Below is a small trained network, with its code and all its weights. Each question gives an input and a class and asks what happens when units are switched off, that is, made to give their printed mean instead of their output.

import numpy as np


def w(rows, s, z=0):
    codes = np.array(rows[::2]) - 128.0
    scale = np.full(codes.shape[1], s)
    scale[-1] = z or s
    return codes * scale


def f(y):
    return y / 2 * (1 + np.tanh(0.7978845608 * (y + 0.044715 * y**3)))


def log_softmax(a):
    a = a - a.max(-1, keepdims=True)
    return a - np.log(np.exp(a).sum(-1, keepdims=True))


def net(x, mask):
    res = np.array(x, float).reshape(1, 4) / 4 @ E
    y = f(res @ A[0][:, :-1].T + A[0][:, -1])
    res = res + np.where(mask, y, B[0][:, -1]) @ B[0][:, :-1]
    return log_softmax(res[-1] @ U[:, :-1].T + U[:, -1])


A, B = {}, {}
E = w([
[91,158,105,30,129,155],'x0',
[122,130,103,122,253,89],'x1',
[96,44,177,134,156,188],'x2',
[128,128,129,129,126,129],'x3',
],0.011)
A[0] = w([
[131,148,142,165,33,129,99],'N0',
[148,197,109,78,59,78,1],'N1',
[113,127,126,113,162,147,67],'N2',
[143,153,142,145,101,129,79],'N3',
[120,117,131,123,113,110,107],'N4',
[110,172,107,47,157,123,245],'N5',
[111,116,136,105,97,174,121],'N6',
[151,87,143,192,114,124,173],'N7',
[153,186,107,86,83,78,190],'N8',
[111,102,145,80,103,190,119],'N9',
[118,108,125,80,246,115,3],'N10',
[158,137,130,185,170,30,144],'N11',
[137,155,110,142,154,70,123],'N12',
[149,71,140,245,100,121,69],'N13',
[120,171,110,34,151,136,50],'N14',
[139,91,129,81,99,189,127],'N15',
[124,82,155,148,163,140,51],'N16',
[122,113,129,80,239,130,199],'N17',
[152,128,120,126,142,106,135],'N18',
[142,102,136,174,127,138,142],'N19',
[126,139,109,130,140,89,112],'N20',
[105,102,140,85,103,181,124],'N21',
[132,128,127,132,128,139,177],'N22',
[97,133,141,134,114,127,160],'N23',
[104,138,130,154,137,102,114],'N24',
[111,76,152,174,183,212,144],'N25',
[135,143,138,146,122,139,113],'N26',
[110,153,125,119,136,132,103],'N27',
],0.013,0.008)
B[0] = w([
[93,131,121,68,98,62,208],'N0',
[173,105,165,64,108,198,178],'N1',
[132,131,124,108,125,142,136],'N2',
[137,134,111,125,112,96,137],'N3',
[117,130,133,117,137,118,123],'N4',
[160,92,147,71,123,197,252],'N5',
[153,127,135,155,154,159,164],'N6',
[110,151,118,129,102,81,213],'N7',
[78,136,99,122,104,36,225],'N8',
[145,119,131,165,173,172,184],'N9',
[142,74,130,6,83,156,197],'N10',
[126,135,132,227,187,165,212],'N11',
[123,144,128,186,154,141,167],'N12',
[142,106,136,44,100,145,225],'N13',
[93,142,121,133,83,40,185],'N14',
[152,110,138,161,168,163,179],'N15',
[127,160,107,138,110,79,154],'N16',
[107,182,117,192,97,53,253],'N17',
[116,126,132,158,134,137,140],'N18',
[115,148,107,124,114,110,172],'N19',
[118,147,128,162,136,132,141],'N20',
[150,132,120,161,157,183,180],'N21',
[135,122,132,126,130,136,152],'N22',
[142,127,144,131,124,146,147],'N23',
[126,134,123,147,134,131,132],'N24',
[121,119,132,55,93,111,224],'N25',
[136,132,108,125,112,132,129],'N26',
[123,123,125,141,112,109,129],'N27',
],0.021,0.011)
U = w([
[68,189,95,135,102,67,25],'0',
[161,58,183,47,100,187,250],'1',
[151,138,150,218,254,214,134],'2',
],0.0076,0.0014)

Each question gives the input, the list of numbers given to net, and the class t.
The units are the neurons (one row each of A and B). Each row of codes is followed by its name. A weight is (code - 128) times the scale printed after its matrix; where a second scale follows, it is the last column's (A, B and U).
mask holds one flag per neuron, in row order. A switched-off neuron (its flag False) gives its mean, the last column of its row in B, instead of its output. The means were averaged over made-up inputs and are rounded, as every weight is.
A unit's drop is (log p(t) with every unit on - log p(t) with that unit switched off) / (log p(t) with every unit on - log p(t) with every unit switched off).
The circuit of an input: a set's keep is (log p(t) with only the set's units on - log p(t) with every unit switched off) / (log p(t) with every unit on - log p(t) with every unit switched off). Starting from the 12 units with the biggest drops (on a tie, the unit counted first), units are removed one at a time, each time the one whose removal leaves the highest keep (on an exact tie, the one counted first), for as long as the keep stays at least 0.8.
units of the circuit, in order: the units of the circuit, biggest drop first
unit that matters most: the unit with the biggest drop
k most important neurons: the k neurons with the biggest drops, biggest first
drop of u: that unit's drop, to one decimal
input [-8,1,-6,-5], class 2: units of the circuit, in order => N11
input [4,0,-5,-3], class 1: 3 most important neurons => N5, N1, N17
input [5,-2,-7,-1], class 1: 3 most important neurons => N1, N5, N17
input [2,-6,-7,-5], class 1: 3 most important neurons => N1, N17, N7
input [5,-5,-5,0], class 1: 2 most important neurons => N1, N17
input [-1,7,8,5], class 0: 2 most important neurons => N17, N16
input [5,-1,-7,4], class 1: 2 most important neurons => N1, N5
input [-2,3,8,-6], class 0: 3 most important neurons => N17, N5, N16
input [-2,4,4,4], class 0: 2 most important neurons => N17, N5
input [3,-4,-7,-6], class 1: 3 most important neurons => N1, N17, N5
input [-3,2,0,3], class 2: 2 most important neurons => N8, N0
input [-1,2,4,1], class 0: 4 most important neurons => N5, N17, N1, N13
input [-6,8,7,4], class 0: drop of N17 => 2.0
input [5,-4,-5,-6], class 1: drop of N1 => 1.7
input [-1,5,4,4], class 0: drop of N13 => 0.2
input [-6,2,-2,-5], class 2: unit that matters most => N11
input [8,-5,2,-4], class 2: drop of N9 => 0.1
